[[-67.4 -12.0  23.8  51.0 -40.7]
 [ 47.1  16.1   4.1  -0.7 -27.6]
 [-17.3  33.6  17.4  39.1  -0.7]] out -12.0

[[ -4.9  18.9 -15.6  28.8 -11.0  31.2]
 [ 11.2  -0.1 -12.4  57.0 -45.0 -12.3]
 [ 38.6  -8.8  13.3  20.5 -24.4  -8.4]] out 18.9

[[ -7.2   8.8   2.9   8.7  21.9  12.7  53.0]
 [-41.4   4.7 -57.6  23.9  24.5 -14.8  -6.7]
 [  4.4   2.2   4.8  15.4  28.6  13.0  30.3]] out 8.8

[[ 40.6   6.6 -17.9 -63.9  49.8  13.2  59.6]
 [ 36.9  47.7 -65.2 -19.0   6.4  56.9  13.9]
 [-28.1 -47.3  63.2   5.3   4.8 -55.5  -1.0]] out 6.6

[[ 40.5 -24.1 -46.3  61.9 -56.4]
 [  7.2 -25.3 -22.5  55.3 -45.0]
 [ 47.3  24.5 -42.0  16.2 -61.5]] out -24.1

[[-32.0  35.2 -70.6 -41.7]
 [ -3.7  46.5 -22.5 -70.5]
 [-33.4  70.1 -60.6  -5.8]] out 35.2

[[-42.6 -50.4 -31.0 -36.1 -34.1  34.1 -10.1]
 [-16.5 -31.9 -35.4  -2.4  31.9 -54.2 -18.9]
 [  4.3 -14.3   0.0  -0.5   5.3 -12.4   1.5]] out -50.4

[[ 27.6 -72.2 -34.2  54.3 -19.0]
 [ 26.4 -55.5 -30.6  21.4  13.9]
 [ 42.1  32.1  58.5  -7.6   7.5]] out -72.2
---
[ 8.9 63.9 19.8 26.1] -> 19.8

[ 31.7  19.1  60.3  34.9 -23.7] -> 31.7

[[ -4.2  -9.7  -4.7  26.9  38.9]
 [-14.3 -16.8 -16.9  -4.9  53.8]] -> 26.9

[[-70.5 -67.4 -25.5  23.3 -16.2]
 [-44.1 -49.6 -65.8  34.9 -40.8]
 [-32.2 -44.9 -32.3  19.2 -28.1]] -> 19.2

[-49.7 -47.8  59.5 -38.2  44.4] -> -38.2

[ 46.8  14.2 -10.4 -41.2 -65.4  27.8] -> 14.2

[[ 70.9 -34.3  -6.5 -41.0  20.2  22.1]
 [  3.4 -25.5  48.2  40.6   2.9  -9.8]] -> 40.6

[ 35.0 -51.9  33.0  53.8  50.2 -42.9] -> 35.0
---
((-23.782, -30.960, 133.947, -200.194, 166.066, -183.660), (-137.101, 116.310, -81.320, 13.158, 89.363, -136.058), (-56.849, -137.908, -235.191, 209.235, -192.835, 138.442)) ==> -81.320
((-7.18, -4.35, -2.51, -4.00, -10.56), (-9.46, 12.68, -11.72, -13.81, 12.65), (14.25, -16.38, 18.13, 23.40, -10.07)) ==> -11.72
((-79.17, -25.66, -83.14, 124.74), (77.60, 2.20, -46.17, -75.49), (81.27, -124.00, 38.49, 16.57)) ==> -46.17
((169.983, 62.544, 142.728, 88.692, -18.546, -51.975, 183.380), (-88.953, 51.603, 167.197, -186.959, 216.542, -49.954, 2.641), (39.131, 5.136, 154.829, -66.678, 137.608, 7.116, 100.968)) ==> 167.197
((67.9, -140.3, -105.1, -114.4, -12.9), (-216.8, -170.8, -129.3, -21.1, 75.5), (165.9, -31.8, 41.6, 155.4, -101.5)) ==> -129.3
((-8.36, 7.08, -11.32, -12.87, 17.71), (-8.38, -2.62, -14.65, -15.80, -8.85), (-7.87, -3.30, -12.56, -22.31, 10.20)) ==> -14.65
((-0.80, 0.24, -0.95, -0.64), (0.17, -1.44, 0.17, -1.06), (0.12, 1.67, 0.18, 2.10)) ==> 0.17
---
 28.1  -32.9   54.0  -11.9   14.4    4.2   65.1 => -11.9
-21.6  -10.0   57.1   -5.7    3.0   18.1   14.0 => -5.7
 -9.8  -60.6   24.2  -19.5   -2.4  -16.5   -1.6 => -19.5
-27.8   11.4   14.4   62.1    7.4   33.0   58.9 => 62.1
-54.4  -41.7   -1.1  -29.0  -26.4   28.4  -38.1 => -29.0
-15.2   50.0  -55.4   37.3  -20.5   -4.9  -12.8 => 37.3
-16.0    0.2  -30.5  -58.5   50.9   39.8    4.4 => -58.5
---
[-1.4, -1.7, 0.1, 1.3, -0.8] result: 0.1, 1.3
[[0.01, 0.03, 0.03, 0.00, -0.04, 0.03, -0.03], [0.05, 0.05, 0.05, -0.13, -0.01, 0.04, 0.04], [0.04, 0.14, 0.09, -0.21, -0.04, 0.05, 0.07]] result: -0.13, 0.14
[-0.128, -0.118, 0.154, -0.176, 0.048, -0.073, -0.190] result: -0.176, 0.154
[0.07, 0.19, -0.02, -0.07, -0.09, -0.01, -0.10] result: -0.07, 0.19
[[-0.451, -0.196, -0.011, 0.762, -0.884], [0.341, -1.100, 0.575, 0.334, 0.265], [-0.200, 0.163, -1.759, -1.181, 1.440]] result: 0.575, 1.440
[[0.05, -0.11, -0.03, 0.01, -0.11], [0.01, -0.13, 0.11, 0.11, -0.04], [0.06, 0.21, -0.01, -0.03, 0.13]] result: 0.11, 0.21
[-1.14, -0.27, 0.51, 0.95, -0.73] result: 0.51, 0.95
---
((-2.3, 25.3, -34.3, 1.4), (24.6, -7.2, 9.2, 12.7), (-49.1, 26.1, -47.1, 55.0)) yields -34.3
((8.7, 16.4, -15.9, -70.1), (4.8, 24.2, -31.9, -59.3)) yields -15.9
(-61.6, -31.4, 2.2, -24.3) yields 2.2
(33.4, 27.2, 70.7, 16.4) yields 70.7
((-2.7, 50.1, -64.6, -35.2), (35.0, 68.2, -26.4, -1.3), (0.4, 52.9, -63.7, -33.4)) yields -64.6
((56.1, 28.7, 15.7, 41.1), (10.9, 2.1, 12.2, 11.3), (29.5, 3.2, 4.0, 18.9)) yields 15.7
(-5.8, -16.4, -76.1, 4.0) yields -76.1
(-0.8, -39.7, -58.4, 25.3) yields -58.4
---
((-339, -180, 706, 601), (-334, -617, -461, 669), (-431, -245, 733, 800)) | 601, -431
((1, 2, 5, 3, 2), (2, 7, 5, 3, 6)) | 2, 2
((909, 472, 49, 214), (276, 770, 310, 689), (290, 62, 841, 582)) | 214, 290
((3991, 8057, 7255, 6914), (2101, 2455, 5550, 9152)) | 6914, 2101
((615, 622, 311, 470, 379, 592, 699), (697, 435, 199, 751, 311, 790, 265)) | 699, 697
(45, 26, 65, 192, 74) | 74, 45
(7, 9, 7, 0, 6, 6, 7) | 7, 7
(1, 8, 7, 5) | 5, 1
(2, 8, 7, 3, 5, 6) | 6, 2
